B =
[[185 252 101  99 161 147]
 [228 252 175 133 159 102]
 [208 252 209 170 133  83]
 [173 252 169  82 179 115]
 [134 252 220 163 124  95]
 [ 84 252 138  79 163 142]
 [ 94 252 117  43 179 154]
 [126 252 217 134 142  96]
 [150 252 228 108 169  88]
 [183 252 236 142 152  73]
 [213 252 151  78 185 121]]
Counting starts at 0.
The entry at row 0, column 2 is 101
Find the entry directly above 79.
163
The entry at row 1, column 2 -> 175
Find the entry in the bottom-left corner.
213
Find the entry directly below 126.
150
Find the top-left entry.
185
Find the entry just left of 102.
159
Find the entry in row 1 and column 0.
228
The bottom entry of the column that holds the smallest entry -> 78
The entry in the bottom-right corner is 121
Find the entry in the top-right corner.
147
Find the entry directly above the smallest entry.
79
Find the entry directly below 108.
142
Find the entry directly above 220.
169
Find the entry just left of the smallest entry.
117
Find the entry directly above 94.
84
The entry at row 2, column 1 -> 252
The entry just right of 117 is 43
Find the entry in row 0 and column 1.
252
The entry at row 2, column 0 is 208
Find the entry directly above 150.
126
The entry directly below the smallest entry -> 134
The entry directly below 95 -> 142
The entry just right of 126: 252
Find the entry directly above 117.
138

Questions about the row below.
1) The entry just right of 5.99?
2) The entry just left of 7.36?
[-0.42  5.99  4.57  2.66  7.36  1.68  5.31]
1) 4.57
2) 2.66

[ 0.71 -6.37 -1.29  0.39  2.84  2.61 -3.57 -0.58 -1.66 -6.87  2.36 -5.03
  2.05 -2.30 -1.03]
The 1st entry from the right is -1.03
The 3rd entry from the right is 2.05
The entry just right of the centre entry -> -1.66
The fourth entry from the end: -5.03
The first entry -> 0.71
Report the fourth entry.
A: 0.39
Report the entry just right of -1.66.
A: -6.87
Report the centre entry.
A: -0.58
Report the second entry.
A: -6.37
Report the 2nd largest entry.
A: 2.61
The third entry from the left -> -1.29

Read these off the grid that follows. Counting starts at 0.
1) Report the entry just right of the smallest entry.
2) Report the entry directly below the largest entry.
3) Report the entry in the bottom-right corner.
4) Report the top-right entry.
5) Report the entry at row 1, column 0.
6) Report the entry directly above 7.52.
7) Report the top-left entry.
8) Report the entry just left of -6.24.
[[ 0.45 -6.53  6.74 -7.19  0.70 -2.04]
 [-3.50 -8.27  3.48 -5.56  7.52  5.90]
 [-4.82 -2.29 -2.08  0.02  7.07  6.83]
 [ 1.28 -2.47  4.10 -4.92  1.19 -0.49]
 [-2.75  5.92 -6.24  4.50  4.34  5.45]
 [-2.91  3.71 -4.87  2.95  5.27  6.04]
 [-3.30  4.78 -5.69  4.15  3.98  4.75]]
1) 3.48
2) 7.07
3) 4.75
4) -2.04
5) -3.50
6) 0.70
7) 0.45
8) 5.92

X = [2.35, 3.43, 2.16, 4.60, 4.54, 0.87, 1.54, -6.51]
What is the 2nd largest entry? 4.54
What is the 2nd-last entry? 1.54
What is the last entry? -6.51
The entry just right of 2.35: 3.43
The 3rd entry from the right: 0.87
The first entry: 2.35

[[367 666 371 723 959 985]
 [639 215 997 177 672 521]
 [450 685 429 670 916 935]]
Counting starts at 0.
The entry in the top-right corner is 985
Read off the entry in row 0 and column 1.
666
Read off the entry just left of 670.
429
The entry just left of 666 is 367
The entry just left of the smallest entry -> 997
Read off the entry at row 1, column 0.
639
The entry just right of the smallest entry -> 672

a =
[[-0.04 -0.66 -0.24 -0.12 -0.52  0.11  0.95 -0.70 -0.52  0.20 -0.56  0.05
   1.17  1.22 -1.27 -0.11]
 [ 0.64  0.31 -1.60 -2.29 -0.77  0.13 -1.94  0.57 -0.08 -0.22  0.61 -0.20
  -0.44 -1.20 -0.35  1.06]
 [ 1.58  1.20 -0.47 -4.06 -4.41  0.45 -1.59  1.60 -1.52 -1.10  1.28 -0.02
   1.17 -0.63 -3.46  0.68]
 [ 0.60 -0.98 -3.66 -3.54 -1.21  0.88  1.27 -1.08 -2.20  2.08 -0.66 -0.02
   1.50  0.01 -1.37  1.15]
 [ 0.45  0.49 -0.06 -1.47 -1.17 -0.42 -1.83  0.72  0.10 -1.43  0.77 -0.19
  -0.23 -0.40 -0.78  0.19]
 [ 1.82  1.06 -0.51 -0.76 -0.33  2.18 -3.44  1.92  0.10 -1.50  0.92 -0.05
   0.43  0.21 -0.59  3.43]
 [ 1.37  0.58  1.36  0.67 -2.35  1.42 -2.80  1.69  2.58  0.24  0.53  0.21
   1.16 -0.47 -3.77  1.75]
 [-1.69 -1.06 -0.34  0.69 -0.33 -0.98  1.95 -1.94 -3.09 -1.91 -1.68 -0.02
   0.50  4.00 -2.75 -1.08]
 [-1.35  0.05  3.17  2.02 -0.19 -2.44  1.15 -0.34  1.52 -0.93  0.19  0.00
  -0.79 -0.17  0.39 -3.52]
 [-0.21 -0.53  0.96  2.93  3.27  0.16  0.79 -0.31  3.30  2.50 -0.12  0.10
  -0.63 -1.79  3.96 -0.36]
 [ 0.06  0.73 -0.67 -0.98  2.99 -0.05  0.96  0.03 -3.46 -2.90  0.69 -0.29
  -0.93  1.29  5.65  0.19]
 [-3.79 -4.42 -3.48  3.17  5.23 -1.65  6.00 -5.94 -0.98  3.91 -4.28 -0.03
  -0.14  2.93  1.67 -2.11]
 [-1.15 -0.96  0.33  1.77  0.71 -0.86  1.15 -1.16  1.49  1.68 -0.93  0.09
  -0.39 -0.32 -0.37 -1.28]
 [-1.83 -0.84  0.18 -1.11 -3.78 -2.75  2.54 -1.50  0.46  2.80 -0.86  0.17
  -0.32 -1.81 -4.48 -4.06]]
Which number is the entry just right of the largest entry?
A: -5.94
Which number is the entry just right of 0.31?
A: -1.60
Which number is the entry just right of 5.65?
A: 0.19
Which number is the entry just right of -1.35?
A: 0.05
Which number is the 2nd smallest entry?
A: -4.48
Which number is the entry just right of the smallest entry?
A: -0.98
Which number is the entry just right of 1.16?
A: -0.47
The third largest entry is 5.23
Which number is the maximum?
A: 6.00
Which number is the entry just left of -0.14?
A: -0.03
Which number is the entry just right of -3.78?
A: -2.75
The entry just left of -0.24 -> -0.66
Which number is the entry just left of -0.59?
A: 0.21

Read these off the row that follows.
1) What is the 5th-last entry?
2) What is the 3rd entry from the right?
3) What is the fourth-last entry?
16,-45,1,9,-4,-5,26,28,-3
1) -4
2) 26
3) -5

A = [[-326, -8, -416, 74, 28, -85, 24, 160, 185, -98], [-345, 36, -293, 234, 8, -88, 64, 111, 73, 8], [-733, -56, -522, 42, 81, 376, 693, 692, -146, -349], [-726, -49, -514, 46, 79, 380, 645, 759, -151, -379], [-994, -58, -777, 116, 88, 235, 615, 777, 36, -371], [-327, 24, -344, 188, 16, -85, 49, 121, 108, -14], [-897, -48, -683, 124, 80, 284, 621, 729, -53, -380], [-493, -83, -351, -143, 82, 434, 624, 660, -150, -416], [-282, -54, -482, -84, 50, -32, 25, 217, 264, -217], [-299, 63, -93, 289, 0, -28, 122, 92, -59, 86], [-842, -45, -647, 122, 79, 302, 633, 787, -70, -363], [-346, 16, -347, 172, 16, -98, 36, 129, 137, -35], [-151, 74, 115, 247, -11, 69, 177, 76, -177, 97]]
The entry just right of 81 is 376
Find the entry just left of -482.
-54
The entry just right of the smallest entry -> -58
Find the maximum.
787
Find the smallest entry.
-994
The entry just right of 235 is 615
The entry just right of 82: 434
Find the entry just right of -146.
-349
The entry just right of 177 -> 76
The entry just left of 76 is 177
Find the entry just right of 645.
759
Find the entry just right of the largest entry.
-70
The entry just right of 289: 0

Questions about the row below.
1) The third-last entry?
2) The last entry?
3) The entry just left of the smallest entry?
4) The 2nd entry from the left?
5) The third smallest entry?
[507 837 501 233 460 982 223 160 961 913  14 372 650 971 676 931]
1) 971
2) 931
3) 913
4) 837
5) 223

[[ 2.53 -5.68 -1.72 -5.35 -2.31 -4.19]
 [ 2.81  6.55  0.19 -7.25 -1.05 -3.87]
 [ 3.89 -0.79  0.44  1.94  3.95  5.11]]
What is the last entry, reading row by row?
Answer: 5.11
The 1st entry on the main diagonal is 2.53
The bottom-left entry: 3.89
The entry directly above the smallest entry: -5.35
What is the entry just left of the largest entry?
Answer: 2.81
The smallest entry in the last row -> -0.79
What is the smallest entry in the first row?
Answer: -5.68
The entry directly above -1.05 is -2.31
What is the second entry on the diagonal from the top-right corner?
Answer: -1.05
The entry in the top-right corner -> -4.19
What is the minimum?
Answer: -7.25
The bottom entry of the column that holds the smallest entry: 1.94
The fourth-last entry, reading row by row: 0.44
The last entry in the row that holds the smallest entry -> -3.87

Questions about the table below.
1) Find the 5th entry in reading order.
2) Find the first entry in the row that holds the largest entry.
3) Find the first entry in reading order.
4) Find the entry just right of the largest entry.
5) Find the last entry, reading row by row.
6) Find the entry just left of the largest entry.
7) Find the entry just right of the smallest entry.
8) Find the last entry of the smallest entry's row.
[[58 33 27 64]
 [59 84 81 56]
 [88 85 91 57]
 [80 82 79 64]
 [53 42 42 58]
 [35 37 40 38]
 [55 28 30 62]
 [73 39 46 78]
 [ 6 40 26 37]
 [72 67 77 65]]
1) 59
2) 88
3) 58
4) 57
5) 65
6) 85
7) 40
8) 37
